Here is a tiny trained network, its code and every weight. The questions are about switching its units off for an input and a target symbol, where a switched-off unit gives its printed mean instead of its output.

import numpy as np


def w(rows, s, z=0):
    codes = np.array(rows[::2]) - 128.0
    scale = np.full(codes.shape[1], s)
    scale[-1] = z or s
    return codes * scale


def norm(h):
    return h / np.sqrt((h * h).mean(-1, keepdims=True) + 1e-5)


def f(y):
    return y / 2 * (1 + np.tanh(0.7978845608 * (y + 0.044715 * y**3)))


def softmax(a):
    e = np.exp(a - a.max(-1, keepdims=True))
    return e / e.sum(-1, keepdims=True)


def log_softmax(a):
    a = a - a.max(-1, keepdims=True)
    return a - np.log(np.exp(a).sum(-1, keepdims=True))


def net(x, mask):
    ids = ['αδημπσφ'.index(c) for c in x.split()]
    T = len(ids)
    res = E[ids] + P[:T]
    r = norm(res)
    for j in range(3):
        rows = slice(3 * j, 3 * j + 3)
        q, k, v = (r @ M[0][rows].T for M in (Q, K, V))
        z = softmax(np.where(np.tri(T) > 0, q @ k.T / 3**0.5, -1e9)) @ v
        o = O[0][rows]
        res = res + np.where(mask[j], z, o[:, -1]) @ o[:, :-1]
    y = f(norm(res) @ A[0][:, :-1].T + A[0][:, -1])
    res = res + np.where(mask[3:7], y, B[0][:, -1]) @ B[0][:, :-1]
    return log_softmax(norm(res)[-1] @ U[:, :-1].T + U[:, -1])


Q, K, V, O, A, B = {}, {}, {}, {}, {}, {}
E = w([
[4,47,51],'α',
[164,122,85],'δ',
[17,56,110],'η',
[193,124,77],'μ',
[199,120,72],'π',
[46,173,78],'σ',
[128,203,194],'φ',
],0.013)
P = w([
[51,7,156],'0',
[131,113,86],'1',
[136,125,92],'2',
[142,143,104],'3',
[146,151,114],'4',
[148,152,125],'5',
[147,151,131],'6',
[148,147,137],'7',
[148,145,139],'8',
[148,134,143],'9',
[149,130,142],'10',
[153,124,145],'11',
],0.016)
Q[0] = w([
[234,132,8],'H1',
[204,71,95],'H1',
[120,147,146],'H1',
[178,150,124],'H2',
[128,129,174],'H2',
[133,95,148],'H2',
[90,149,47],'H3',
[76,115,233],'H3',
[99,85,117],'H3',
],0.016)
K[0] = w([
[225,140,189],'H1',
[164,107,214],'H1',
[109,95,108],'H1',
[63,153,122],'H2',
[130,139,66],'H2',
[145,169,111],'H2',
[99,231,49],'H3',
[151,1,74],'H3',
[55,123,77],'H3',
],0.012)
V[0] = w([
[72,239,148],'H1',
[103,151,115],'H1',
[180,91,17],'H1',
[188,7,202],'H2',
[132,19,192],'H2',
[176,147,81],'H2',
[88,43,169],'H3',
[10,36,202],'H3',
[254,150,124],'H3',
],0.0076)
O[0] = w([
[87,214,64,80],'H1',
[115,147,121,134],'H1',
[102,77,108,253],'H1',
[125,160,215,121],'H2',
[149,102,254,146],'H2',
[184,156,112,135],'H2',
[120,215,89,82],'H3',
[133,190,59,74],'H3',
[150,85,234,101],'H3',
],0.0089,0.0047)
A[0] = w([
[248,250,57,219],'N1',
[187,200,255,253],'N2',
[105,221,33,119],'N3',
[74,235,117,62],'N4',
],0.0075,0.0039)
B[0] = w([
[143,254,216,226],'N1',
[191,230,157,237],'N2',
[225,96,180,250],'N3',
[221,98,135,157],'N4',
],0.0077,0.0025)
U = w([
[154,206,39,88],'α',
[2,118,131,254],'δ',
[127,127,157,52],'η',
[168,62,210,149],'μ',
[164,82,181,113],'π',
[186,69,15,85],'σ',
[182,240,185,193],'φ',
],0.014,0.0058)

Each question gives the input, a string of symbols that net reads in full, and the target symbol t.
The units are the heads (3 rows each of Q, K, V and O) and the neurons (one row each of A and B). Each row of codes is followed by its name. A weight is (code - 128) times the scale printed after its matrix; where a second scale follows, it is the last column's (O, A, B and U).
mask holds one flag per unit, heads first, then neurons. A switched-off unit (its flag False) gives its mean, the last column of its rows in O or B, instead of its output. The means were averaged over made-up inputs and are rounded, as every weight is.
A unit's drop is (log p(t) with every unit on - log p(t) with that unit switched off) / (log p(t) with every unit on - log p(t) with every unit switched off).
The circuit of an input: a set's keep is (log p(t) with only the set's units on - log p(t) with every unit switched off) / (log p(t) with every unit on - log p(t) with every unit switched off). Starting from all 7 units, units are removed one at a time, each time the one whose removal leaves the highest keep (on an exact tie, the one counted first), for as long as the keep stays at least 0.8.
units of the circuit, in order: the units of the circuit, biggest drop first
unit that matters most: the unit with the biggest drop
k most important neurons: the k neurons with the biggest drops, biggest first
which heads matter: for each layer, one digit per head in row order, 1 if its drop is at least 0.15 and else 0, layers parted by /
drop of u: that unit's drop, to one decimal
input η δ σ σ μ π φ σ, target α: units of the circuit, in order	H2
input μ μ μ μ η δ, target μ: which heads matter	001
input μ μ α η σ α φ μ σ π σ π, target σ: which heads matter	011
input α μ φ μ σ δ, target σ: 2 most important neurons	N2, N3
input α μ η μ φ η η, target α: which heads matter	001
input α π η η δ α, target σ: units of the circuit, in order	H3, H2, N3
input φ η σ σ η σ μ μ, target σ: which heads matter	010
input μ μ σ φ σ, target σ: 3 most important neurons	N3, N4, N1
input σ μ μ μ μ μ μ σ, target σ: units of the circuit, in order	H2, H3, N1
input φ η μ μ σ σ φ σ, target α: which heads matter	111
input η μ φ μ δ, target φ: 2 most important neurons	N2, N3
input μ μ μ μ φ σ η π η, target σ: 3 most important neurons	N3, N2, N4
input α φ α μ δ σ δ, target σ: 2 most important neurons	N3, N1
input α σ σ π α μ δ σ π, target σ: unit that matters most	H2
input μ μ μ μ φ η η, target σ: drop of H2	0.5
input π α η μ, target μ: drop of H3	0.4
input φ μ δ φ π, target φ: drop of N2	0.1
input π μ σ φ σ σ σ μ, target σ: drop of H3	1.1
